Known rows:
-6  -14  2  -5  1  3  8  -1  -1  -7  -10  9  1  -13  -7  22  -1  -7  1  -6  -15  12  -7  9  -10  10  -7  -2  0  -11: gredor
-8  -8  0  4  1  0  -3  -4  2  -8  5  -12  -7  -2  -4  -2  -6  -11  12  -5  -5  -3  -8  -8  -7  3  -6  4  -6  7: kavan
-8  7  4  -2  10  -2  2  -3  -2  -17  7  20  5  -4  -6  24  -10  -6  1  -11  -40  -2  -18  -4  -15  -1  -3  1  -1  0: grugre
-9  2  5  -9  6  -6  7  -4  3  -20  -2  23  3  -11  -5  28  -8  -19  -3  -11  -49  0  -11  9  -16  11  -10  -5  1  -13: grotin
-1  4  -7  3  5  12  2  9  7  -4  6  8  -3  -4  -6  -1  -12  4  5  -6  4  2  -7  -3  -3  -11  2  -2  -6  -13: vugri
-8  -10  3  1  5  3  0  -7  0  -3  0  -7  -3  -6  -4  8  -1  -8  9  -6  -10  3  -7  -6  -9  2  -8  4  -6  -1: tribon
-6  -12  4  -2  6  8  0  -10  1  -3  -2  -1  -1  -9  -5  12  2  -6  7  -6  -16  4  -5  -5  -10  -1  -9  2  -4  -6: fosur
-7  -3  -5  1  -12  0  -8  11  10  -12  2  3  -15  -7  -4  -6  -13  -9  9  -3  -19  -8  -3  9  -2  5  -4  -1  -4  4: kevo
0  -17  -5  3  -4  -6  4  -5  -9  -5  0  -24  -15  4  -8  -4  -22  0  4  3  -49  6  -15  -8  -8  -5  7  8  17  9: vedrorik
-5  -8  0  -5  -4  7  0  2  6  -4  -7  14  -5  -14  -6  15  -2  -4  4  -5  -27  4  -1  12  -6  2  -7  -2  -4  -10: plagen
-7  -1  -4  0  -4  -2  -8  1  3  -2  1  -12  -10  1  -7  -9  -10  8  4  -8  6  -4  -9  -2  -1  11  -2  -2  2  20: sosus
-5  -7  1  -6  3  5  -1  -8  -1  5  -8  1  -1  -6  -8  12  1  13  -2  -11  -6  8  -8  3  -5  8  -5  -2  2  5: drogebral
-6  -9  3  -2  4  11  -4  -9  6  -1  0  5  -4  -10  -4  10  4  -3  7  -6  -29  1  -2  -1  -6  -6  -9  2  -8  -9: punosur
-5  1  -11  2  9  7  32  9  3  6  -7  -10  1  -6  -6  4  -8  -8  4  0  46  0  -6  1  4  17  -7  -9  -8  -3: zokli
-3  5  -12  6  12  16  25  10  2  15  0  -3  3  -2  -7  4  -8  7  6  0  42  -1  -9  -7  6  0  0  -5  -12  4: lupem
-5  2  -9  5  15  13  26  0  6  16  -1  -16  1  -2  -4  0  -1  -6  9  -1  39  -3  -4  -10  6  5  -8  -4  -16  0: maskenus
-4  2  -8  4  15  14  25  0  8  17  -1  -15  0  -3  -4  0  -1  -5  9  0  37  -6  -2  -9  7  3  -8  -5  -15  -1: napatrol

Facts:
κ:
natren > klasol > skabir > destu > tustuven > vipudi
graflugri > boklin > zetetros > dristifu > sizam
mifor > drogebral > floso > pagris > bratril > sosus
flokik > klustok > gafis
stustin > siskek > deva > ropluk > tritil
greklir > gagrus > toplus > vostezak > niskor > lopepa > kopepu > stugri > zeso > negen
pokoplin > noske > tufo > sude > klugron > kape > diflun > doflen
zodrik > zukler > zelol > brepla > nezar > vedrorik > zasos > sesuk > mufim > giflen > nokis
brimas > braka > drabiplon > latal
triskeple > grelol > bulava > testilo
gredor > vumaplir > zodok > plabra > kavan > lasa
kibrol > stanol
plori > grobus > fituk > plumi > brusumak
fluma > gazelo
grotin > grugre > zuber > guklepal > felur > brilabro > dagufla > dimul > boske > samuk
legral > fosur > tribon > skibi > sosken > kevo
zogrel > bebra > defol > tragi
rigo > plagen > pleri > tukete
flestur > fligin > ruro > skano > godudrus > ninu > vubra > fasto > brupura > buplen > grigam > tada > plepo
duflas > tupo > mugos
flaplun > punosur > vogru > plogrok > lisedrus > mafum > pobre
pleskon > trutre > tepa
lobas > fudruk > nofo
redu > tranak > vagrer > drivason > fastodrek > sitil
{tribon,fosur,sosken,kevo,legral,skibi} Δ lupem
{natren,klasol,tustuven,skabir,destu,vipudi} Δ trepli
{fligin,plepo,skano,brupura,ninu,vubra,grigam,godudrus,tada,buplen,flestur,ruro,fasto} Δ treplek
{stanol,kibrol} Δ nudok
{doflen,noske,pokoplin,sude,kape,tufo,diflun,klugron} Δ bitrar
{brusumak,grobus,fituk,plori,plumi} Δ taflater
{graflugri,zetetros,boklin,sizam,dristifu} Δ grudo
{gagrus,lopepa,greklir,niskor,negen,vostezak,stugri,kopepu,toplus,zeso} Δ gonoplam
{plagen,pleri,tukete,rigo} Δ studrun
{deva,stustin,siskek,tritil,ropluk} Δ maskenus
{lisedrus,mafum,pobre,plogrok,punosur,vogru,flaplun} Δ zokli
{plabra,vumaplir,kavan,zodok,gredor,lasa} Δ brotrok
{tepa,trutre,pleskon} Δ putreple
{mifor,drogebral,sosus,floso,bratril,pagris} Δ tubru
{grugre,boske,samuk,dimul,zuber,guklepal,felur,dagufla,grotin,brilabro} Δ fufu
{drivason,vagrer,sitil,tranak,fastodrek,redu} Δ poklur
{testilo,grelol,bulava,triskeple} Δ lufipir
{flokik,gafis,klustok} Δ goklu
{sesuk,brepla,zukler,zasos,zodrik,nezar,mufim,zelol,giflen,vedrorik,nokis} Δ stezigen
{drabiplon,brimas,latal,braka} Δ trurin
{rasul} Δ grarusuk
{tragi,zogrel,bebra,defol} Δ mera
{gazelo,fluma} Δ stovur
{vugri} Δ gritrum
{nofo,fudruk,lobas} Δ floros
{tupo,mugos,duflas} Δ napatrol
gonoplam ξ [zokli]
stanol ξ [zokli]
graflugri ξ [sosken]
plagen ξ [zokli]
plabra ξ [goklu,taflater]
treplek ξ [flaplun]
grobus ξ [dimul]
mafum ξ [latal,napatrol]
mifor ξ [brimas,tragi]
brotrok ξ [skano]
zetetros ξ [nudok]
drivason ξ [zokli,sizam]
grudo ξ [sosken]
studrun ξ [floros]
fosur ξ [brotrok]
lopepa ξ [zokli,fastodrek]
niskor ξ [tada,ruro]
drabiplon ξ [gafis]
rasul ξ [napatrol]
pokoplin ξ [latal]
punosur ξ [poklur]
sitil ξ [zokli]
boklin ξ [zokli,rasul]
brupura ξ [deva,stezigen,niskor,napatrol]
tragi ξ [flaplun,sosken]
pleri ξ [mafum,defom]
grelol ξ [floros,zeso]
zukler ξ [ruro,duflas,fastodrek]
vugri ξ [lopepa,sosken]
zasos ξ [brotrok]
bratril ξ [zokli]
ninu ξ [zeso,plumi,zokli]
brimas ξ [vedrorik,zokli,rasul]
nezar ξ [flaplun,pokoplin,ruro,lobas]
vubra ξ [negen]
kevo ξ [skano]
mufim ξ [mafum,taflater]
goklu ξ [zokli]
latal ξ [napatrol]
grarusuk ξ [zokli]
trepli ξ [bitrar,skano,zokli]
kibrol ξ [deva,grotin,duflas]
sizam ξ [zeso,negen]
nudok ξ [skano,poklur,zokli]
stugri ξ [skano,ruro]
dristifu ξ [zuber]
fituk ξ [zokli,defom]
stezigen ξ [graflugri]
gafis ξ [destu,zokli,defom]
napatrol ξ [zokli]
fluma ξ [skano,taflater]
giflen ξ [grelol]
vogru ξ [zeso,zokli]
tufo ξ [bitrar]
fastodrek ξ [flaplun,ruro]
plumi ξ [skano]
destu ξ [vipudi,zeso]
grotin ξ [goklu,zokli]
legral ξ [fosur,destu,zokli]
zogrel ξ [ropluk]
flubror ξ [latal,plumi]
tada ξ [skano]
bitrar ξ [goklu,poklur,ruro,lobas]
mugos ξ [vipudi]
brilabro ξ [zokli]
zeso ξ [vipudi,skano,zokli]
trutre ξ [floros]
defom ξ [skano,flaplun]
duflas ξ [lopepa,nudok,tragi]
poklur ξ [negen]
flaplun ξ [zeso,zokli,ruro,sosken]
ruro ξ [skano]
nokis ξ [stanol,flubror]
defol ξ [destu,grarusuk]

Rows:
No name comes twice in this set of rows, the named rows included.
3  -20  -1  -9  -8  3  8  -11  4  5  -14  -1  -15  -10  -5  14  -9  -6  -3  2  -94  12  -1  14  -4  -5  -2  3  11  -17 -> zukler
-10  12  -2  -1  -6  -11  -6  8  13  -25  10  15  -12  -4  -2  1  -20  -21  6  -9  -48  -18  -10  8  -7  9  -6  -3  -4  4 -> brilabro
1  -15  -4  -4  -13  -4  2  -5  5  0  -8  -10  -22  -4  -4  -2  -17  -8  2  3  -83  3  -2  11  -1  -3  0  4  9  -5 -> nezar
1  -3  -13  10  -19  -7  -15  8  6  -5  13  -24  -32  11  -4  -33  -34  0  13  5  -65  -17  -9  -5  4  -15  12  9  7  25 -> nokis
1  -11  -7  -1  -17  -6  -3  0  8  -3  -3  -14  -26  -1  -3  -12  -22  -10  5  3  -82  -4  -2  10  2  -3  2  4  9  2 -> zasos

The same objects again, as new rows of numbers:
Known rows:
12  23  -10  8  -2  -2  -11  13  -28  -3  -9  11  -6  12  4  -5  -6  -10  -4  -22  -5  3  -17  9  -9  3  -7  -18  -4  -8: boklin
41  -14  27  -15  13  -13  6  18  -18  -15  -17  -8  -12  -4  -16  -11  -27  8  12  14  -11  -13  16  7  58  -7  6  12  -34  10: gonoplam
-5  1  -1  4  -6  2  -4  -4  -6  2  -3  0  2  -2  -3  2  2  -4  -7  -4  0  -2  -3  0  -7  -2  -4  -1  7  -7: plumi
25  -16  22  -9  -1  3  0  10  3  -17  -8  24  -4  -10  14  -2  -12  15  13  37  0  -2  10  -18  -7  -20  -11  19  -37  2: zokli
17  2  -16  17  -4  -10  -16  27  -31  -21  -4  22  6  25  30  -3  -7  -4  -7  -12  6  -11  -16  1  -25  -6  -16  -21  12  -26: lobas
14  14  -16  9  0  -9  -7  18  -12  -8  -5  14  -5  20  19  -3  -2  -2  -4  -14  0  -4  -14  0  -11  1  -5  -20  9  -6: gazelo
32  -46  -17  -8  -12  -8  14  -5  -4  -1  0  30  -20  7  18  13  -17  26  33  52  8  2  10  12  -1  3  3  29  -36  8: floros
-28  -41  23  -51  -19  28  2  5  82  -9  54  -18  36  -48  -10  13  61  50  -18  -24  -3  -3  30  70  2  -2  13  34  10  0: dimul
20  19  -22  11  1  -12  -10  26  -22  -13  -7  21  -7  27  26  -5  -3  -3  -4  -20  0  -4  -20  2  -15  0  -9  -27  7  -10: triskeple
29  -8  16  -11  9  -3  10  14  8  -16  -2  13  -10  -3  8  -5  -11  13  21  32  -3  7  10  -13  8  -13  -1  14  -34  13: mera
24  3  -13  5  3  -18  -8  23  -21  -11  -15  4  -5  25  12  -2  -10  0  -12  -19  -2  -24  -9  8  22  2  2  -21  19  -9: gagrus
15  14  -18  23  -2  -21  -16  28  -31  -21  14  29  -5  29  15  -16  3  -2  -10  -10  19  7  -17  -3  -8  14  6  -40  8  0: zodrik
-44  -29  29  -23  7  28  21  -54  52  2  20  -41  0  -42  -23  19  17  -6  -4  15  -9  -1  23  4  10  10  15  39  27  25: boske
-22  -20  7  -1  -8  9  2  -21  19  10  -3  -9  11  -16  -8  11  9  6  -11  15  4  -8  10  -9  -7  -6  1  17  16  -7: vipudi
12  13  -16  8  0  -8  -6  18  -14  -7  -6  14  -6  20  19  -3  -1  -3  -4  -15  0  -5  -15  0  -12  1  -5  -19  10  -6: braka
23  -19  27  10  -6  -4  -9  13  -15  -32  30  22  -6  -4  -16  -14  -2  2  6  49  24  22  19  -12  15  3  9  -5  -40  16: stezigen
20  27  -13  12  -5  -5  -17  21  -39  -7  -10  19  -8  20  13  -7  -8  -12  -4  -26  -4  0  -23  11  -15  1  -14  -26  -7  -13: mifor

Rows:
No name comes twice in this set of rows, the named rows included.
-53  -34  33  -27  7  33  23  -63  63  8  21  -48  3  -49  -30  22  21  -5  -5  19  -8  0  28  2  13  11  19  47  28  29 -> samuk
-14  -9  6  -10  10  13  7  -16  14  -17  14  -14  -6  -7  9  9  6  -9  0  -7  -7  -3  0  11  -6  12  4  9  22  14 -> felur
-14  1  4  -5  -5  6  0  -15  17  13  -8  1  -2  -9  -2  6  10  6  -12  1  -1  -6  0  -10  -6  -1  2  2  10  3 -> lisedrus
-61  -40  11  -12  -17  12  19  -72  33  46  20  -24  -3  -47  -63  14  21  15  -6  35  16  21  28  5  27  31  42  36  5  36 -> giflen
-14  9  8  -5  -3  8  -1  -15  -1  15  -8  -9  -1  -13  -17  -1  4  -4  -5  -8  -6  6  -3  2  2  2  3  4  -1  3 -> bratril
-18  -23  15  -12  0  2  9  -24  28  15  -8  -32  4  -17  -26  11  5  6  -17  8  -4  -22  19  -2  39  0  17  16  25  8 -> kopepu
11  6  -11  -1  13  2  -3  10  -14  -34  11  7  -11  18  31  1  -2  -14  2  -22  -6  -5  -18  16  -18  12  -7  -14  19  4 -> grugre
-4  -4  1  -7  10  11  3  -8  5  -24  14  -7  -8  2  16  7  4  -12  0  -12  -7  -5  -7  13  -10  12  -1  2  21  11 -> guklepal
-13  -4  6  0  -7  8  -3  -13  4  8  -3  -5  4  -10  -10  6  4  -2  -11  2  -1  -3  3  -2  -5  -3  -2  7  7  -6 -> fastodrek
27  -5  21  -10  4  1  6  12  -1  -14  -5  13  -10  -8  3  -7  -13  10  19  30  -5  9  10  -11  4  -14  -5  17  -40  8 -> brotrok
-49  -17  6  -8  5  16  4  -39  47  40  25  -35  13  -24  -17  5  7  1  10  12  2  -2  29  -10  23  -14  2  21  11  11 -> fasto
-29  -11  5  -1  -4  10  31  -23  49  22  1  -46  15  -23  -38  22  20  -3  0  23  -3  19  25  -5  8  3  19  32  22  1 -> doflen
-9  -21  15  -5  -4  1  0  -16  6  9  -9  -26  6  -14  -24  9  -1  0  -17  3  -4  -21  17  6  34  -1  9  10  19  -5 -> lopepa
6  21  -15  13  4  -10  16  21  -19  0  -9  -15  10  9  -11  0  -1  -12  7  -15  -4  23  -10  8  -10  8  4  2  5  -20 -> tufo
28  20  -28  27  -5  -11  3  40  -30  -17  -6  1  8  30  9  4  -3  -17  4  -12  0  14  -14  12  -21  1  -9  -19  8  -31 -> pokoplin

Now the same objects, written a new way:
Known rows:
17  -7  8  -32  9  -3  14  40  14  -10  -31  -9  -32  -3  46: dagufla
37  -13  -5  -17  3  7  69  46  -39  -4  6  -8  -14  -16  31: fudruk
38  16  5  -12  7  -7  21  16  22  26  -24  20  -22  -11  47: brilabro
53  -3  -6  -13  9  -7  64  36  -55  12  9  10  -4  -11  22: zogrel
-13  -2  17  -13  -14  -2  49  30  -42  -23  -5  9  2  -51  23: skano
35  -14  -3  -13  -3  -6  55  29  -64  25  6  16  5  -17  14: fluma
56  5  -12  -1  11  1  71  33  -43  24  4  20  1  -17  25: legral
34  -17  2  -40  19  -11  52  43  -32  20  -10  -7  -36  -21  48: grugre
2  -21  7  -15  -19  -27  19  13  17  -26  -2  22  31  22  23: stugri
25  -8  -3  -13  0  13  46  45  -14  -20  -8  -7  -11  -4  29: brusumak
31  -3  13  -22  -8  19  67  42  -19  -9  -7  -17  -19  4  6: lupem
0  22  20  -7  -7  2  30  38  6  -64  -24  3  -8  -25  29: fasto
7  -2  12  -28  3  -1  -8  38  41  -26  -44  -9  -28  7  45: samuk
37  -16  -7  -14  4  8  68  43  -40  -3  5  -8  -13  -15  30: bebra
40  -17  -8  -17  8  7  77  46  -50  2  9  -6  -16  -18  31: pleskon
44  5  -3  -6  2  -2  37  40  -29  -3  -2  9  7  1  19: plabra
42  17  -8  9  -4  12  45  24  4  7  -3  19  3  -7  29: bratril

Rows:
No name comes twice in this set of rows, the named rows included.
51  -14  -7  6  22  -13  68  42  -46  5  -24  20  -2  -4  7 -> grelol
22  -11  5  -35  12  -7  28  42  -3  4  -25  -10  -33  -11  47 -> felur
50  -5  -7  -7  14  -9  60  39  -46  5  -5  14  -3  -5  15 -> trutre
15  -5  9  -32  8  -3  6  39  24  -15  -35  -8  -32  1  46 -> dimul
20  -12  -7  -6  5  15  42  47  -5  -26  -23  -1  -6  -1  24 -> vipudi
14  -15  -5  -10  -12  2  29  24  -39  11  -9  19  12  -11  5 -> plumi
38  24  -17  -34  3  2  47  31  -23  -2  3  16  -10  7  -3 -> rasul
9  -4  10  -31  9  -1  0  38  31  -21  -39  -9  -29  5  44 -> boske
32  -37  -4  -27  7  -24  96  37  -28  -8  30  9  -2  -8  36 -> greklir
34  10  14  -7  -21  11  54  20  -18  21  -7  8  4  2  -2 -> trepli
35  19  -30  -29  18  23  11  43  -13  -22  6  31  10  7  5 -> mafum
46  1  -4  -7  3  -5  47  36  -39  2  2  9  4  -3  20 -> zetetros

